Every row comes from one small tree of marks. Brackets hold a mark, then the marks that hang from it, in alphabetical order. Every link used is in the known rows. Which tree was each row made from?
Known rows
(R (A V (W D)) (B (S Q))): [ 133  -75    9  -96  186   53 -108 -546 -223 -187 -173   19 -591 -225
  -37 -193  -43   -9  283 -117   70  140  298  404  410  135  165  -66
   67 -288   14   68  146  129 -307 -101  -80 -171  284 -198   75 -167
 -532]
(W (D (V (N (J B) Q S)))): [ 250  314  196 -236   35  161  -47  113   94  -48 -203 -340  -84  -41
   59   22  -28   15  347  116  -29   23 -250  349  477  208   24    6
   47 -257   19  -59  129  -28   64  -12 -390 -410   39  126 -105 -266
 -251]
(R A (V W)): [ -22  -52  122    3   98  120 -202 -288 -215 -117 -215 -209 -233 -147
  -56 -102  -92  107   47  132  -24  -55  324  358   44    8    5  -78
  101  -87   44  198  104   59 -388  -44  297 -152  133 -225   97  -48
 -339]
(R (B A (N J Q)) (V D)): [ 106  226  155  -73  153  147 -234 -112 -170 -168 -116 -611 -152    1
  -79 -183  232   25  353 -144  135 -100  143  397  286  182  -91  -90
   -4 -236 -133  130   96  -33 -303 -224  -10 -245   71 -193 -122  -84
 -477]
(V (B A R) D (N J) W): [ -79  -33  198 -241  102  247 -479   32   59 -196 -185 -686 -194   84
   80 -173  120  227  255  -79  196 -144  297  468  100  216 -125   17
  175  -34 -133  282 -102  180 -427 -272  107 -604  129 -178 -144  132
 -234]
(W (D Q Z) (V (B N S))): [ 549  137   40 -200   90   90  -85  -96  204  -33    5  -48 -208 -129
 -151   14  257  302  248 -165   25  -57 -164  113  698  201  100  219
 -204 -140  237 -164  147 -118 -255    0 -326 -242  -51   16 -310   58
 -173]
(V (B R S) (N J Q)): [ 179  350  149 -387   72  313   36  276  141 -156  110 -416  -67   11
 -137  -90   19   20  209 -315  247  -95 -200  278  455  229 -118  134
  -43 -184  -97   36    0   -9 -338 -284 -234 -457  -10   54 -252   53
 -336]
(B A (N (S Q))): [ 261  346   89  -97  100   67   21  -12   72 -165  101 -102  -91  -71
 -213 -148  -66    4  177 -237   34  -72 -113  247  136  -26  -38  -22
  -11 -223 -142   31  213  -38 -232  -99 -350 -144  -53    7    6  -68
 -256]
(R (B A N) (V (W D))): [ 137   22  125   18  183   96 -413 -349 -257 -126 -183 -408 -438 -144
   35 -210  242   71  229  -14    9  -24  372  402  112   39  -22  -53
  -12 -227   80  246  104  101 -361   -9   44 -167  176 -251  -74  -13
 -404]
(J (B (A W) (N Q) (R V))): [  87   88  273   10  339  119 -339 -334 -161 -221 -141 -687 -284 -117
   35 -218  214  -59  282  113  175  -48  160  557   11    0  -85  -95
   18 -284  -94  257   66   57 -422   12  187 -175   50 -278   20  -45
 -636]
(D (V (B S) N) (Z X)): [ 407  139   46  -97  -22  178  142  244  175  -77  162   97 -107 -182
  -92  -23   15  137  126   32  -36  -90 -108  152  590   75   94  213
 -130 -136  206  -49  105 -169 -137   43 -192 -219 -104  153 -262   70
 -240]
(W (D (V (N S)))): [ 259  170   30 -225 -111  101 -111   63   25  -17  -36    7 -305 -170
  103   25   -5  157  145   11 -155   96  -63  275  459  136  118  131
  -81 -198   76    1  188    5   29   15 -328 -289   -1   77  -28 -103
  -70]
(X (Q (D (V B (N J))))): [ 182  323  231 -273 -144  246  -33  149   15   24   -4 -311  -86   31
  -41  -43   38  145  103  244  -22  -27 -165  363  539   59 -236  -79
  -73 -242   86   -6   89   35   20   24 -343 -335  -56  226 -176  151
 -183]
(N (B (A R)) (Q D) (S J)): [ -65  303  382 -254 -121  289   51  249   37 -115    1 -421  -20  218
 -258 -211   31   14   43   91  155 -155 -282  342   60  -35 -118  -78
  273 -301 -257  175   60  261 -261  -71 -183 -230  164   -7  -95  -45
 -387]
(N (J B) (Q W) S): [ 117  446  385 -196   10  142  180  123  151   20 -198 -318  190   38
 -177    4 -175  -66  121   11    6  -99 -337  266   68  -75 -107 -129
  109 -373  -73    3   43  -41 -182   18 -118 -264  -41   42  -28 -217
 -291]
(J (B S) (Q (D V Z) W)): [ 441  206  262  217   49  -91  190 -146  104   35 -272  155  -14 -133
 -226   44  -25  100  -26  232 -203  -16 -232  432  262 -193   90  -18
   25 -355   58 -110  177   -7  -70  182 -108 -129 -159   98  -90  160
 -197]
(B R (S Z)): [ 109  213  -87  -87  -42   25   26  -22   47 -144  161  123 -173  -53
 -139    9  -81  -94    1 -293   48  -31  -12  318  168  -62   72  189
  -87 -169 -128   68  147   30 -257 -181  -47  -26  -44 -103  -69   39
 -320]
(A (W (D V))): [ 204  -22   31  -61  -84   30 -233 -355 -182    9 -250   59 -224 -177
  267   21  -12  147  166  173 -178  130   66  229  366  -22  172  -31
   -8 -213   53   55  152  249  -59   -2  -30 -209  178  -43  139  -29
  -91]
(R (A (W D))): [  19  -45   73  -76   75   16 -208 -408 -250 -102 -317   14 -310 -112
  112  -36  -98   76  122    8  -65  -39  203  313  167   14   84  -34
   68 -160  -11  145  124  240 -262  -72  185 -130  285  -92  154 -111
  -98]
(N (B (A (V W)) R) J S): [ -51   57  559 -498  138  284 -179   35  247 -125  -43 -803 -151  115
 -171 -151   19  206  263 -122  199 -168  172  349   41   70 -203  -85
  264  -75  -84  203 -145  190 -676 -162  -10 -447  224 -379  -65 -109
 -473]
(D (Q (W (V B)))): [ 170  129  263 -274 -155  194 -120  -45  120  100  -33 -151  -76  -81
   58  -99  109  305   36  163  -11  134 -144  189  255 -110   41  -31
 -109 -335  230   22    0  -34 -244  202    9 -290 -168  -79  -57  124
 -226]
(A (V B D (N J (S Q)))): [ 138  202   29 -304  -24  283  -85  123  229 -128   61 -342 -160   -3
  -98 -153  -51  179  335 -145   76   86  -44  315  572  333  -79  -40
   98 -177  -89  -19   79  -96 -154 -262 -434 -503   45  -22 -109 -128
 -343]
(S (J (Q D)) Z): [ 111  350  -92  173 -176  -25  134 -111  -78 -116   61  216  113  159
 -157   25 -180  -62  -33  -91  -62  -34 -249  412  221 -159   11  -86
  108 -242 -251   18  299  127   18 -176 -310  -25   75  188   41  162
 -187]
(N (B (R A) (S Z)) J): [ -47  199  303 -322   81  144   24   84  125 -239   67 -287 -139   84
 -122  -62 -140  -22  162 -344  145 -184   41  364  108  -69  -41  161
  124  -98 -107   91    6  125 -495 -298  -31 -165  130 -253 -175 -131
 -340]
(J (B (A R (V (D Q))) S)): [  65 -108  172 -119  171   34 -225 -117   49  -67 -153 -266 -490   18
  -78 -261  237   57  262  238  182   93  167  438  146  287  118   59
   21 -230   39   63   43   13 -343  -16  212 -215  -98 -226 -105 -104
 -461]
(W D (V (N B Q S))): [ 260  226  116 -436  -34  220 -176  106  184  -42   -2 -306 -121  -27
   64  -62   14  229  234  -89   26   38 -262  196  599  229   66   27
   34 -256   62    0  200 -104  -70  -47 -416 -346  106   31  -72 -134
  -86]
(A V (W D)): [ 119  -44   29 -132   -1   62 -227 -426 -134   15 -159  -41 -319 -129
  131  -67  -22  117  168   36  -82  116  119  256  382  121   65  -87
  -23 -213   25   87  136  192 -243  -56   32 -167  252  -97  149  -90
 -200]
(N B J (Q D) S): [ 151  498  379 -366    0  225  195  243  168    0 -158 -383  246  193
 -275  -19 -127   42  125 -141   10 -218 -408  143  365    8 -177 -110
  145 -235 -155   -3  119   65 -188 -142 -290 -238  177   92 -116  -93
 -167]
(Q (D (Z (S (J B)))) (W V)): [  33  182  268   96 -251   19  127  -90   66   41   36 -192    0   32
  -90   -7 -105  130 -112  357 -121   57 -198  467  -88 -261  -57  -50
   84 -352   55  -33  168   55   30  162  -60  -98   75   94  -50   91
 -300]
(A (R B) (V N)): [ 101   27   28 -173 -115  249 -127  108  -92   23  276 -223 -600 -139
   31 -275  259   14   47  250   98  183   82  329  223  182 -131  105
 -130 -285  134  147  -81  -20 -162   35   26 -100 -108 -198 -150  -59
 -591]
(D Q (V N W)): [ 285   67   51 -135   10   40 -273  -59  -41    5 -124 -179 -134 -148
  170  -17   18  209  184  169  -80  -54  -33  207  414  161  118   57
  -74  -92  163   40  171  -60  -16   16 -109 -345 -149  140  -58   48
 -119]
(A R V (W (D (Z (S Q))))): [  82  -30 -251  117 -122   37 -141 -416 -125 -148   56   35 -282 -260
 -162  -63  -25   16  209  158  -78  -68   71  217  395   81 -101  -51
  120 -244  -66  -56   74  187  -42 -117   -8    5  270  -34   67 -195
 -419]
(D (V W) (Z Q S X)): [ 157  234 -114  194  -53  -49   45 -122  -21 -116   51  115  240 -240
 -173   78 -216    1  179  269 -170 -329   39    7  218 -167  -42  -85
   58 -127  117  -46  224  -68  166   34  -85   24  109  210   48   38
 -228]
(J (B N R) Q): [ 339  285   93   56  208   14  -45  -52   36  -92   27 -130  -99   17
  -64 -104  185   14  155   91   45   48 -111  378 -100 -177 -144   26
  -40 -306  -25   65   66  -33 -164  -47 -137  -48 -145  -94  -41  164
 -325]
(A R (V (B (S J)))): [  74   62  135 -234 -197  348   91  139   63  -54  316 -112 -353   15
  -96 -254   93   79   43  122  190  257  -59  275  215  125   -3   90
   46 -257   15   50  -22  175 -373 -160 -164 -294   37 -149 -143   21
 -543]
(Z (Q D W) X): [  32  467  175  101  -59   66  106  -70  -70   94 -159  223  164 -166
 -116 -102 -251 -130  -61  115 -221 -205 -147  121  133 -349  -81 -196
 -110 -425  -31  173  242   53   19  222  -85   44   26  221  119  192
  -89]
(Z S (X (Q W) V)): [ -64  333   31  -51 -235   10  133    5  -50   35  116   76  330 -141
 -101   54 -293   20  -53  144 -230 -180 -113  238   87 -346 -128 -180
  -97 -488  146  141  183  -86  -34   61  -44   38  -65  209  170   60
   54]
(S (J B) (Q (D Z) (W V))): [ 150  170  223  178 -170   87   80 -199   71   66 -141  -35   72   -4
 -108  -43 -146  122  -24  334 -127   48 -283  465  100 -298   22 -134
   96 -370  -45   27  177   77   -7  229 -251 -152  -10   73  -20  131
 -379]
(S (Q (W D)) Z): [  44  277 -170  128 -193  -16 -162 -314  -82  -68 -120  343   26 -171
    9  -32 -250  -64   61 -158 -235  -23 -131  288  233 -255  106  -82
   -7 -400 -136   67  248  113   16   -2 -208  -23   27  104   94  -77
  -98]
(A (V N) W): [ 161   -5   63 -186   28  101 -184 -193  -61  -15   80 -238 -373 -151
  183 -128  -55  102  127   15   10   99   59  308  426  262   11   -8
  -83 -153   57   97  148   -5 -228  -96  -22 -246   54  -27   60  -66
 -245]
(N (B (A W)) S): [  63   89  403 -358  102   90  -55  -10   87 -125  -80 -411 -147  105
   -7  -88  -80  135  178 -114   93 -126   19  248   99    4    1  -44
  200 -149  -15  131   74  112 -441 -102    3 -217  185 -176    9 -146
 -160]
(Q (W (V B))): [ 133   93  239 -212 -224  252 -107  -33  109   91   43 -111 -109 -112
  106 -146   48  270  -68  195  -36  254  -81  236  134 -163   16  -52
  -60 -351  171   74  -11   43 -262  153   21 -288  -82 -163    4  139
 -227]

Write each row's tree
[ -31  156  505 -277  -48  245 -279 -108   80    1 -163 -520  -44  -18
  -28 -241  123  223  -25  111   44  -23 -109  451   46 -241  -68 -158
   55 -413 -113  253    7  209 -384  188  109 -298   48 -196   27  212
 -320] => (N (B A R) (Q D (W V)))
[  64  120   69 -176 -131   89 -100  -19   65   27 -141  -35  107  -65
  -52    2  -80  258   11   15 -110   -3  -35  388  324  -32   79  -56
  -52 -401  119  154  143  -31 -255 -101 -126 -325 -158   -1  -20  153
   87] => (X (Q W) (V (B S) D))
[ 405  424   97  -53   79   51  116   15   41  -51   66  -91  122   27
 -106  -10  -36   42  198 -212   -4  -79 -245  136  295    6 -163  -41
  -31 -186  -87  -87  137   -3 -195 -286 -336 -168  -32   69  -31   60
  -62] => (B (N (J Q)))
[ 151  359   81   91  -67   85   84  -57  -89   56  -99  236   85 -171
  -36  -73 -131  -69   64  319 -209  -69  -96  120  309 -253    9 -141
 -120 -299   33   81  259   65  156  210 -193   14   37  175  103  190
 -212] => (Z (Q (D V)) X)
[  93  202  337 -430 -157  258  -32  360  160 -104  239 -419 -188   73
  119  -52   30  240  166   18   41   42 -143  373  150  -58    7  186
   92 -188   -6  127   55   71 -148  -98 -439 -386  -23  -58 -151   16
 -313] => (D (V (N (B R) (S J))))
[  76  233  -23  -87 -102   81  111   28  -48   69   14  133  284  -36
 -111   78 -186   45   36  161 -139 -182 -113  206  292 -195  -68 -134
 -139 -312  130  183  158  -82 -129   49 -102   33  -75  117  117   88
  -17] => (Z (X Q V))
[ 127  208  -92   86 -227  -24  126  -82  -71 -126  154   59  279  -12
 -250  172 -211   78  120  280  -88 -329  -33  158  199 -189 -112 -122
  153 -167   34  -53  237  -37  146  -50 -205  -16  120  366   34   75
 -230] => (D (V W) (Z (S J) (X Q)))
[ 132   91 -172  167   65  -86 -214 -230  -31  -63 -272   32  153  -65
 -174   93 -127  132  179   64 -101 -367   95  122  243   86   11  -48
   96   -8  -49   64  224  -26  -13 -147   -5 -100   71   67   -4   76
  -57] => (V (D (Z Q)) W)
[  47  131  -50  140   44   37  -27  -81   22 -229   74   60 -274  -38
 -138 -233  -87 -274  138   78  146   51  -26  448   23  -48   88   38
  109 -293 -128   55  125   64 -190  -56  -55   -3  -82 -136  -84 -155
 -528] => (J (B (A R) (S Q Z)))
[  31  311   84    4 -234   97   86  -83  -76  -12   22  125  139  -11
   -8  -73 -290   39   25  -49 -101   26 -242  259   18 -283   47 -110
   61 -374 -153   82  206  132  -88  -72 -291 -175  -19  159   98   67
 -162] => (S J (Q W))
[ 191  131  344 -297  170  131 -180 -281   48 -116  -85 -508 -355 -103
  -13 -105   15   74  345 -277   61  -53  117  318  428  270  -76  -84
   48 -148  -97   61   82  193 -481 -187 -229 -385  290 -178   38 -262
 -284] => (B (A V (W D)) (N J S))
[  59  197  142 -146 -159  197 -227 -204   35   55  -95   -8 -104 -193
  123 -122  -10  194  106  176  -92  141  -34  195  272 -150   30 -122
  -65 -397  179   73   98  105  -88  183 -199 -257   48  -69   41  118
 -139] => (Z (Q (W D (V B))))
[  54   50   84  -63  214   56 -371 -229 -169 -178 -173 -334 -361 -145
  -59 -116  265  189  236  -45   10 -127  309  436  133   50  -18  113
 -111 -147  -39  196  101  -43 -331  -86  190 -134  -69 -255  -41   42
 -384] => (B N (R A (V (D Q))))
[ 358  247   45  110   -6  109  102  -48   72  -26 -274   53  268 -175
 -392  104  -81   48   28  194 -172 -345 -188  121  494  -55    5 -126
  108 -163  -95   36  177  -27   16  161  -95 -150   98  199   11   34
 -340] => (N (Q (D (V W) (Z X))) S)
[ 229  162   -5   -6   65  101  -84  -24   32  -33 -222  -75  104  -81
  -86  110 -179   48  236 -133 -110 -443  -16   94  525  137  -96   22
   42  -26    0   79   98   18 -155 -116 -116 -228  237  219 -124  -65
   -1] => (V (N J) (W (D (Z X))))
[  67  -18    6 -172  -85  184 -213  -79   48   -4  -16 -117 -201   25
   16 -184  143  267  118  149   -1  212  107  286  229  123   15  -33
  -14 -206   52   77   51   25 -224  -95   66 -255   40 -152  -20   59
 -281] => (A (V B D))
[ 319  285  104  -50   58   35  204   20  138  -44  -99   92   99   46
 -344  -25 -163   93   77 -165  -89 -232 -298  164  423  -90    1   48
   46 -184  -59  -70  255    4 -171  -99 -296  -22   75  142 -202   83
 -117] => (N (B (S (Q (D Z)))))
